Below are the code and all the weights of a small trained network. Each question names an input and a target symbol and asks about switching units off, where a switched-off unit gives its printed mean instead of its output.

import numpy as np


def w(rows, s, z=0):
    codes = np.array(rows[::2]) - 128.0
    scale = np.full(codes.shape[1], s)
    scale[-1] = z or s
    return codes * scale


def norm(h):
    return h / np.sqrt((h * h).mean(-1, keepdims=True) + 1e-5)


def f(y):
    return y / 2 * (1 + np.tanh(0.7978845608 * (y + 0.044715 * y**3)))


def softmax(a):
    e = np.exp(a - a.max(-1, keepdims=True))
    return e / e.sum(-1, keepdims=True)


def log_softmax(a):
    a = a - a.max(-1, keepdims=True)
    return a - np.log(np.exp(a).sum(-1, keepdims=True))


def net(x, mask):
    ids = ['αβδεημξπσφψω'.index(c) for c in x.split()]
    T = len(ids)
    res = E[ids] + P[:T]
    r = norm(res)
    for j in range(3):
        rows = slice(2 * j, 2 * j + 2)
        q, k, v = (r @ M[0][rows].T for M in (Q, K, V))
        z = softmax(np.where(np.tri(T) > 0, q @ k.T / 2**0.5, -1e9)) @ v
        o = O[0][rows]
        res = res + np.where(mask[j], z, o[:, -1]) @ o[:, :-1]
    y = f(norm(res) @ A[0][:, :-1].T + A[0][:, -1])
    res = res + np.where(mask[3:15], y, B[0][:, -1]) @ B[0][:, :-1]
    return log_softmax(norm(res)[-1] @ U[:, :-1].T + U[:, -1])


Q, K, V, O, A, B = {}, {}, {}, {}, {}, {}
E = w([
[173,156,146,138],'α',
[120,66,216,127],'β',
[157,125,108,105],'δ',
[92,94,254,134],'ε',
[149,144,124,202],'η',
[159,164,132,99],'μ',
[91,111,133,177],'ξ',
[159,136,149,192],'π',
[172,144,163,98],'σ',
[165,156,124,140],'φ',
[168,148,165,186],'ψ',
[162,150,44,83],'ω',
],0.024)
P = w([
[114,128,93,166],'0',
[127,155,97,113],'1',
[61,216,230,115],'2',
[192,67,49,171],'3',
[127,152,93,115],'4',
[53,215,241,145],'5',
[200,53,48,165],'6',
[130,151,91,118],'7',
[50,209,243,145],'8',
[204,44,45,164],'9',
[127,152,91,116],'10',
[46,207,244,138],'11',
],0.011)
Q[0] = w([
[124,161,170,128],'head 1',
[98,155,168,112],'head 1',
[96,251,151,146],'head 2',
[89,150,138,100],'head 2',
[159,140,122,111],'head 3',
[129,171,171,69],'head 3',
],0.016)
K[0] = w([
[171,203,55,174],'head 1',
[181,177,109,89],'head 1',
[168,252,95,144],'head 2',
[123,243,89,111],'head 2',
[100,86,158,92],'head 3',
[234,143,139,39],'head 3',
],0.012)
V[0] = w([
[140,161,142,112],'head 1',
[99,210,45,130],'head 1',
[178,110,18,120],'head 2',
[216,142,119,139],'head 2',
[197,9,229,1],'head 3',
[57,98,165,146],'head 3',
],0.007)
O[0] = w([
[64,161,90,3,167],'head 1',
[62,26,237,186,171],'head 1',
[72,219,59,66,140],'head 2',
[126,254,158,216,255],'head 2',
[140,88,157,172,32],'head 3',
[95,114,112,83,35],'head 3',
],0.0064,0.0033)
A[0] = w([
[136,7,92,133,134],'neuron 1',
[76,100,21,161,163],'neuron 2',
[171,170,112,187,214],'neuron 3',
[6,132,249,105,126],'neuron 4',
[84,28,133,127,85],'neuron 5',
[72,141,183,60,60],'neuron 6',
[52,188,162,37,1],'neuron 7',
[117,161,143,133,113],'neuron 8',
[223,49,161,160,111],'neuron 9',
[189,107,63,66,107],'neuron 10',
[116,184,130,27,77],'neuron 11',
[130,115,112,168,97],'neuron 12',
],0.012,0.0073)
B[0] = w([
[144,44,46,119,155],'neuron 1',
[110,157,231,57,153],'neuron 2',
[88,84,127,114,255],'neuron 3',
[109,170,230,168,220],'neuron 4',
[187,154,8,173,136],'neuron 5',
[122,153,65,194,135],'neuron 6',
[93,98,101,132,137],'neuron 7',
[180,65,124,160,148],'neuron 8',
[115,162,121,75,171],'neuron 9',
[77,110,162,181,159],'neuron 10',
[164,62,92,126,143],'neuron 11',
[118,117,132,105,124],'neuron 12',
],0.011,0.0097)
U = w([
[165,229,71,173,118],'α',
[90,116,166,124,102],'β',
[238,161,122,200,112],'δ',
[200,9,200,130,109],'ε',
[78,91,88,215,75],'η',
[74,171,171,54,122],'μ',
[224,156,198,47,93],'ξ',
[235,87,97,136,254],'π',
[66,31,164,73,130],'σ',
[36,214,103,139,41],'φ',
[117,205,133,40,149],'ψ',
[139,99,134,225,57],'ω',
],0.015,0.0066)

Each question gives the input, a string of symbols that net reads in full, and the target symbol t.
The units are the heads (2 rows each of Q, K, V and O) and the neurons (one row each of A and B). Each row of codes is followed by its name. A weight is (code - 128) times the scale printed after its matrix; where a second scale follows, it is the last column's (O, A, B and U).
mask holds one flag per unit, heads first, then neurons. A switched-off unit (its flag False) gives its mean, the last column of its rows in O or B, instead of its output. The means were averaged over made-up inputs and are rounded, as every weight is.
A unit's drop is (log p(t) with every unit on - log p(t) with that unit switched off) / (log p(t) with every unit on - log p(t) with every unit switched off).
The circuit of an input: a set's keep is (log p(t) with only the set's units on - log p(t) with every unit switched off) / (log p(t) with every unit on - log p(t) with every unit switched off). Starting from the 12 units with the biggest drops (on a tie, the unit counted first), units are removed one at a time, each time the one whose removal leaves the highest keep (on an exact tie, the one counted first), for as long as the keep stays at least 0.8.
units of the circuit, in order: the units of the circuit, biggest drop first
most important unit: the unit with the biggest drop
top k neurons: the k neurons with the biggest drops, biggest first
heads that matter: for each layer, one digit per head in row order, 1 if its drop is at least 0.15 and else 0, layers parted by /
input δ ψ ξ π μ δ π μ φ ω, target σ: top 2 neurons => (neuron 10; neuron 2)
input η μ β δ ω ξ μ, target σ: units of the circuit, in order => (neuron 10; neuron 9; head 2)
input π π ξ σ μ μ ψ φ ω μ, target σ: heads that matter => 000
input μ μ μ μ ξ φ μ σ π ψ, target σ: most important unit => neuron 3
input δ α φ δ ω β ψ ψ η π, target π: heads that matter => 010
input β η ω δ φ ω ω φ α φ α, target δ: heads that matter => 110
input φ β σ σ, target π: top 4 neurons => (neuron 4; neuron 2; neuron 1; neuron 9)
input ξ β β η α β μ ξ ω η, target σ: units of the circuit, in order => (head 3; neuron 2; neuron 3)
input μ π ξ π, target σ: top 2 neurons => (neuron 3; neuron 9)
input β α ξ α ξ β ω π, target η: heads that matter => 001
input φ η δ φ δ δ ω ω ω μ, target η: top 4 neurons => (neuron 10; neuron 9; neuron 4; neuron 11)
input μ ξ μ β μ σ ξ σ ξ ξ, target σ: heads that matter => 100
input π ω α ψ μ ξ α, target σ: heads that matter => 001
input μ φ ε ψ α φ μ δ, target σ: most important unit => neuron 10
input μ σ π σ, target ξ: top 4 neurons => (neuron 1; neuron 9; neuron 4; neuron 3)
input μ ψ δ α μ, target π: units of the circuit, in order => (neuron 11; neuron 2)
input ξ β π μ μ ψ ψ, target π: heads that matter => 010
input ω ω π η μ ξ φ, target σ: heads that matter => 000
input δ σ α φ ω ψ η η, target φ: units of the circuit, in order => (head 3; neuron 3; neuron 2; head 2)
input δ β β π, target π: most important unit => neuron 4
input μ ψ ξ μ μ μ ξ η, target φ: top 3 neurons => (neuron 4; neuron 2; neuron 3)
input ω ξ ε ξ φ δ ψ, target σ: top 4 neurons => (neuron 3; neuron 9; neuron 5; neuron 8)
input ω β ψ σ μ η β ω μ η μ, target π: units of the circuit, in order => (neuron 4; neuron 11)
input ω φ ω ω, target μ: top 2 neurons => (neuron 2; neuron 10)
input ε π ω μ ξ ψ μ β π ξ, target σ: heads that matter => 111
